Below are the code and all the weights of a small trained network. Each question names an input and a class and asks about switching units off, where a switched-off unit gives its printed mean instead of its output.

import numpy as np


def w(rows, s, z=0):
    codes = np.array(rows[::2]) - 128.0
    scale = np.full(codes.shape[1], s)
    scale[-1] = z or s
    return codes * scale


def f(y):
    return np.maximum(y, 0)


def log_softmax(a):
    a = a - a.max(-1, keepdims=True)
    return a - np.log(np.exp(a).sum(-1, keepdims=True))


def net(x, mask):
    res = np.array(x, float).reshape(1, 6) / 4 @ E
    y = f(res @ A[0][:, :-1].T + A[0][:, -1])
    res = res + np.where(mask, y, B[0][:, -1]) @ B[0][:, :-1]
    return log_softmax(res[-1] @ U[:, :-1].T + U[:, -1])


A, B = {}, {}
E = w([
[107,132,178,226,162,189,184,119,121,197],'x0',
[61,78,57,170,153,48,147,194,76,145],'x1',
[118,98,147,106,202,155,139,67,29,63],'x2',
[170,106,195,55,122,51,182,117,81,196],'x3',
[149,141,118,77,254,163,42,195,137,189],'x4',
[34,40,133,81,140,134,127,61,188,149],'x5',
],0.0099)
A[0] = w([
[151,131,112,143,94,97,120,161,203,178,93],'N1',
[90,118,159,220,180,194,193,94,134,243,95],'N2',
[140,202,124,129,137,119,150,159,104,119,73],'N3',
[46,64,132,88,129,165,120,98,183,136,79],'N4',
[170,168,146,149,87,133,116,177,65,88,65],'N5',
[196,187,190,120,120,199,125,61,191,130,120],'N6',
[203,91,193,75,116,50,189,114,87,240,78],'N7',
[84,61,148,110,131,119,114,103,176,120,4],'N8',
[100,133,124,121,71,127,96,147,177,214,82],'N9',
[107,130,74,170,123,156,119,105,148,75,45],'N10',
[119,124,86,69,121,95,95,103,149,100,46],'N11',
[145,106,148,94,122,165,115,69,188,127,31],'N12',
[40,40,145,119,141,126,113,74,181,144,98],'N13',
[109,120,115,171,5,99,219,82,113,80,52],'N14',
[152,111,117,113,181,123,99,160,141,140,31],'N15',
[126,112,96,62,106,90,104,173,142,36,71],'N16',
[46,105,122,120,176,112,133,126,14,87,136],'N17',
[189,162,149,164,125,108,150,167,89,105,72],'N18',
[103,150,98,173,175,192,132,144,160,110,89],'N19',
[132,142,109,74,219,167,51,191,125,222,14],'N20',
[67,61,46,197,158,49,156,189,95,163,22],'N21',
[125,109,78,174,115,173,59,140,191,50,81],'N22',
[161,167,147,158,106,134,108,167,79,127,69],'N23',
[179,176,123,149,113,141,111,158,80,97,80],'N24',
[148,180,84,167,130,153,114,145,119,89,92],'N25',
[176,116,96,60,95,85,43,108,143,85,112],'N26',
[178,123,138,72,121,62,122,112,113,153,76],'N27',
[165,147,156,97,112,91,160,117,120,154,22],'N28',
[172,120,157,107,189,179,141,45,79,59,155],'N29',
[139,175,135,134,80,100,155,172,236,162,84],'N30',
[126,110,172,167,107,180,147,133,107,186,84],'N31',
],0.011,0.0028)
B[0] = w([
[186,47,111,136,203,131,111,97,75,71,185],'N1',
[98,199,101,203,165,65,191,130,133,118,229],'N2',
[124,115,125,141,112,102,110,130,146,142,164],'N3',
[107,85,154,177,60,95,81,171,132,187,192],'N4',
[138,103,151,157,108,87,58,157,153,188,185],'N5',
[198,167,65,43,79,127,172,229,189,122,220],'N6',
[71,145,44,103,125,192,103,73,58,190,247],'N7',
[114,108,164,158,92,98,73,139,133,168,168],'N8',
[170,65,100,152,163,128,101,143,53,73,185],'N9',
[82,147,92,98,165,194,116,108,88,171,174],'N10',
[106,158,137,202,133,91,191,137,127,135,161],'N11',
[159,120,111,94,46,119,129,166,152,136,171],'N12',
[101,98,138,185,85,105,66,163,137,166,204],'N13',
[86,154,255,42,205,156,90,63,245,57,254],'N14',
[106,121,154,118,128,141,127,96,191,112,167],'N15',
[98,189,95,197,170,96,200,137,143,126,176],'N16',
[170,62,96,125,128,134,133,128,108,83,201],'N17',
[66,93,149,164,74,79,93,139,149,153,185],'N18',
[114,152,58,126,159,142,128,83,131,146,181],'N19',
[87,140,246,55,167,123,100,55,244,70,236],'N20',
[220,160,75,8,33,171,170,213,178,106,228],'N21',
[101,150,64,110,132,222,111,63,77,175,195],'N22',
[109,85,141,177,101,99,118,141,153,148,173],'N23',
[99,107,146,179,64,77,59,158,116,149,180],'N24',
[92,102,122,103,108,139,119,111,112,197,173],'N25',
[116,172,122,173,143,84,230,122,140,128,182],'N26',
[100,145,98,135,136,177,150,109,111,157,179],'N27',
[115,139,118,97,120,194,105,105,106,176,172],'N28',
[199,53,80,141,185,112,109,154,73,69,211],'N29',
[166,26,117,166,194,117,137,132,65,83,200],'N30',
[101,154,104,143,155,105,176,121,147,111,178],'N31',
],0.0089,0.017)
U = w([
[99,139,212,69,176,140,81,38,196,51,128],'0',
[80,149,29,112,134,246,91,35,59,215,105],'1',
[112,76,145,195,51,49,27,171,127,190,107],'2',
[237,151,68,47,52,150,166,216,158,93,163],'3',
[215,3,81,164,217,112,104,104,48,17,112],'4',
[93,217,90,226,179,44,254,107,129,114,132],'5',
[106,122,128,131,167,116,110,159,109,109,254],'6',
[145,146,188,151,145,124,119,122,49,112,92],'7',
],0.0094,0.006)

Each question gives the input, the list of numbers given to net, and the class t.
The units are the neurons (one row each of A and B). Each row of codes is followed by its name. A weight is (code - 128) times the scale printed after its matrix; where a second scale follows, it is the last column's (A, B and U).
mask holds one flag per neuron, in row order. A switched-off neuron (its flag False) gives its mean, the last column of its row in B, instead of its output. The means were averaged over made-up inputs and are rounded, as every weight is.
A unit's drop is (log p(t) with every unit on - log p(t) with that unit switched off) / (log p(t) with every unit on - log p(t) with every unit switched off).
most important unit: the unit with the biggest drop
top k neurons: the k neurons with the biggest drops, biggest first
drop of u: that unit's drop, to one decimal
input [6,4,3,8,2,-6], class 1: most important unit => N7
input [0,-8,1,8,-1,3], class 1: top 2 neurons => (N7 N21)
input [-3,4,-8,2,-5,7], class 4: top 2 neurons => (N1 N30)
input [-3,8,7,-5,-7,6], class 3: top 2 neurons => (N21 N20)
input [0,4,5,-5,1,0], class 1: top 3 neurons => (N30 N6 N22)
input [5,-2,5,-1,4,4], class 4: top 2 neurons => (N29 N14)
input [-3,2,0,1,-4,6], class 2: top 2 neurons => (N20 N13)
input [3,-2,-8,0,8,-2], class 0: top 2 neurons => (N20 N29)
input [8,-6,-6,6,-4,2], class 5: top 2 neurons => (N2 N21)
input [5,-6,-2,-1,-8,-8], class 0: top 2 neurons => (N14 N4)
input [4,-6,7,2,-2,2], class 4: top 2 neurons => (N29 N21)
input [-3,-3,3,-8,2,8], class 1: top 3 neurons => (N22 N10 N19)
input [2,6,-8,-3,3,-3], class 4: top 4 neurons => (N1 N30 N6 N9)
input [6,-8,-2,-1,1,-8], class 2: top neuron => (N21)
input [-5,8,-7,-4,-5,0], class 3: drop of N21 => 7.7
input [-6,-4,7,2,3,4], class 4: drop of N2 => 0.2
input [1,-7,1,7,-5,8], class 2: drop of N1 => 0.0
